Below are the code and all the weights of a small trained network. Each question names an input and a class and asks about switching units off, where a switched-off unit gives its printed mean instead of its output.

import numpy as np


def w(rows, s, z=0):
    codes = np.array(rows[::2]) - 128.0
    scale = np.full(codes.shape[1], s)
    scale[-1] = z or s
    return codes * scale


def norm(h):
    return h / np.sqrt((h * h).mean(-1, keepdims=True) + 1e-5)


def f(y):
    return y / 2 * (1 + np.tanh(0.7978845608 * (y + 0.044715 * y**3)))


def log_softmax(a):
    a = a - a.max(-1, keepdims=True)
    return a - np.log(np.exp(a).sum(-1, keepdims=True))


def net(x, mask):
    res = np.array(x, float).reshape(1, 2) / 4 @ E
    u = 0
    for l in range(2):
        y = f(norm(res) @ A[l][:, :-1].T + A[l][:, -1])
        res = res + np.where(mask[u : u + 8], y, B[l][:, -1]) @ B[l][:, :-1]
        u += 8
    return log_softmax(norm(res)[-1] @ U[:, :-1].T + U[:, -1])


A, B = {}, {}
E = w([
[171,211,29,122,151,123,61,174,99,84,137],'x0',
[164,68,163,110,150,199,95,10,158,54,207],'x1',
],0.012)
A[0] = w([
[50,69,124,154,171,115,163,190,13,161,77,110],'0.n1',
[132,147,79,238,110,107,86,224,191,226,20,91],'0.n2',
[153,124,122,205,138,87,110,175,166,199,49,56],'0.n3',
[100,128,235,189,70,119,229,88,168,200,114,147],'0.n4',
[97,92,125,130,65,87,223,105,185,164,143,1],'0.n5',
[178,94,142,77,144,174,86,57,189,62,185,198],'0.n6',
[210,226,84,177,144,62,5,254,141,195,73,33],'0.n7',
[191,113,99,211,136,164,101,108,178,166,95,32],'0.n8',
],0.0048,0.0097)
B[0] = w([
[133,190,53,54,111,115,166,105,142,114,190,161],'0.n1',
[128,210,80,21,112,112,129,85,121,187,187,189],'0.n2',
[128,254,65,90,85,41,130,133,150,136,197,137],'0.n3',
[126,73,144,189,118,174,57,51,112,63,63,218],'0.n4',
[86,155,109,187,187,83,116,157,171,169,207,124],'0.n5',
[155,114,137,132,118,127,191,157,81,202,91,255],'0.n6',
[128,41,163,157,109,151,121,33,131,129,100,185],'0.n7',
[153,73,148,98,128,149,68,114,116,94,82,111],'0.n8',
],0.007,0.0092)
A[1] = w([
[183,104,144,114,177,180,113,61,120,71,232,52],'1.n1',
[174,139,87,133,173,144,36,129,78,101,169,118],'1.n2',
[219,93,132,141,176,152,139,110,96,90,98,185],'1.n3',
[176,113,135,109,145,157,126,80,144,75,234,14],'1.n4',
[56,97,191,132,107,109,171,109,206,96,157,1],'1.n5',
[174,125,99,163,143,161,75,126,82,93,73,131],'1.n6',
[163,166,77,127,156,133,40,163,130,10,140,71],'1.n7',
[135,148,97,91,105,136,84,24,135,71,194,60],'1.n8',
],0.013,0.0072)
B[1] = w([
[62,250,30,90,61,48,153,166,94,173,103,216],'1.n1',
[104,75,191,177,99,159,136,44,158,103,75,197],'1.n2',
[165,139,119,127,184,101,90,186,121,123,160,247],'1.n3',
[74,235,11,98,74,65,185,171,90,136,112,172],'1.n4',
[111,72,125,165,135,175,122,112,189,36,76,160],'1.n5',
[175,130,157,73,169,152,103,150,146,141,185,187],'1.n6',
[64,14,213,211,68,159,213,12,217,64,65,182],'1.n7',
[239,55,182,101,220,170,9,223,111,183,173,169],'1.n8',
],0.011,0.014)
U = w([
[87,233,38,64,62,49,190,198,71,180,94,152],'0',
[85,25,217,204,96,198,171,46,185,43,52,157],'1',
[227,120,174,66,225,176,46,231,60,182,221,184],'2',
[11,163,64,205,242,212,87,78,206,211,251,6],'3',
[52,168,53,166,198,195,71,81,211,135,253,6],'4',
],0.022,0.021)

Each question gives the input, the list of numbers given to net, and the class t.
The units are the neurons (one row each of A and B). Each row of codes is followed by its name. A weight is (code - 128) times the scale printed after its matrix; where a second scale follows, it is the last column's (A, B and U).
mask holds one flag per neuron, layer by layer. A switched-off neuron (its flag False) gives its mean, the last column of its row in B, instead of its output. The means were averaged over made-up inputs and are rounded, as every weight is.
A unit's drop is (log p(t) with every unit on - log p(t) with that unit switched off) / (log p(t) with every unit on - log p(t) with every unit switched off).
The circuit of an input: a set's keep is (log p(t) with only the set's units on - log p(t) with every unit switched off) / (log p(t) with every unit on - log p(t) with every unit switched off). Starting from the 12 units with the biggest drops (on a tie, the unit counted first), units are removed one at a time, each time the one whose removal leaves the highest keep (on an exact tie, the one counted first), for as long as the keep stays at least 0.8.
units of the circuit, in order: the units of the circuit, biggest drop first
k most important neurons: the k neurons with the biggest drops, biggest first
k most important neurons of layer l: the k neurons of layer l with the biggest drops, biggest first
drop of u: that unit's drop, to one decimal
input [-3,0], class 2: 3 most important neurons -> 0.n4; 1.n7; 1.n2
input [-4,4], class 0: units of the circuit, in order -> 1.n1
input [7,8], class 0: 2 most important neurons -> 1.n1; 1.n4
input [3,-3], class 2: 4 most important neurons -> 0.n7; 0.n6; 0.n2; 1.n1
input [-3,1], class 2: 2 most important neurons -> 1.n7; 0.n4
input [4,-1], class 1: 3 most important neurons -> 0.n6; 1.n7; 1.n2
input [-2,-3], class 2: 2 most important neurons -> 0.n6; 1.n8
input [8,6], class 1: 2 most important neurons of layer 1 -> 1.n7; 1.n2
input [0,2], class 2: 2 most important neurons -> 0.n6; 1.n1
input [-5,5], class 0: 2 most important neurons -> 1.n1; 1.n7
input [3,0], class 2: 3 most important neurons -> 0.n7; 1.n6; 1.n3
input [-7,7], class 0: 4 most important neurons -> 1.n1; 1.n7; 1.n2; 1.n4
input [5,-4], class 1: 2 most important neurons -> 0.n6; 1.n1
input [4,6], class 0: 2 most important neurons -> 1.n1; 1.n4
input [-3,2], class 2: 2 most important neurons -> 1.n7; 1.n2
input [7,7], class 0: 3 most important neurons -> 1.n1; 1.n4; 0.n6
input [-8,-6], class 1: most important neuron -> 1.n1
input [7,3], class 1: drop of 1.n7 -> 1.4
input [6,-4], class 1: drop of 0.n6 -> 0.7
input [-4,8], class 0: drop of 1.n1 -> 0.2
input [0,3], class 2: drop of 0.n6 -> 0.9
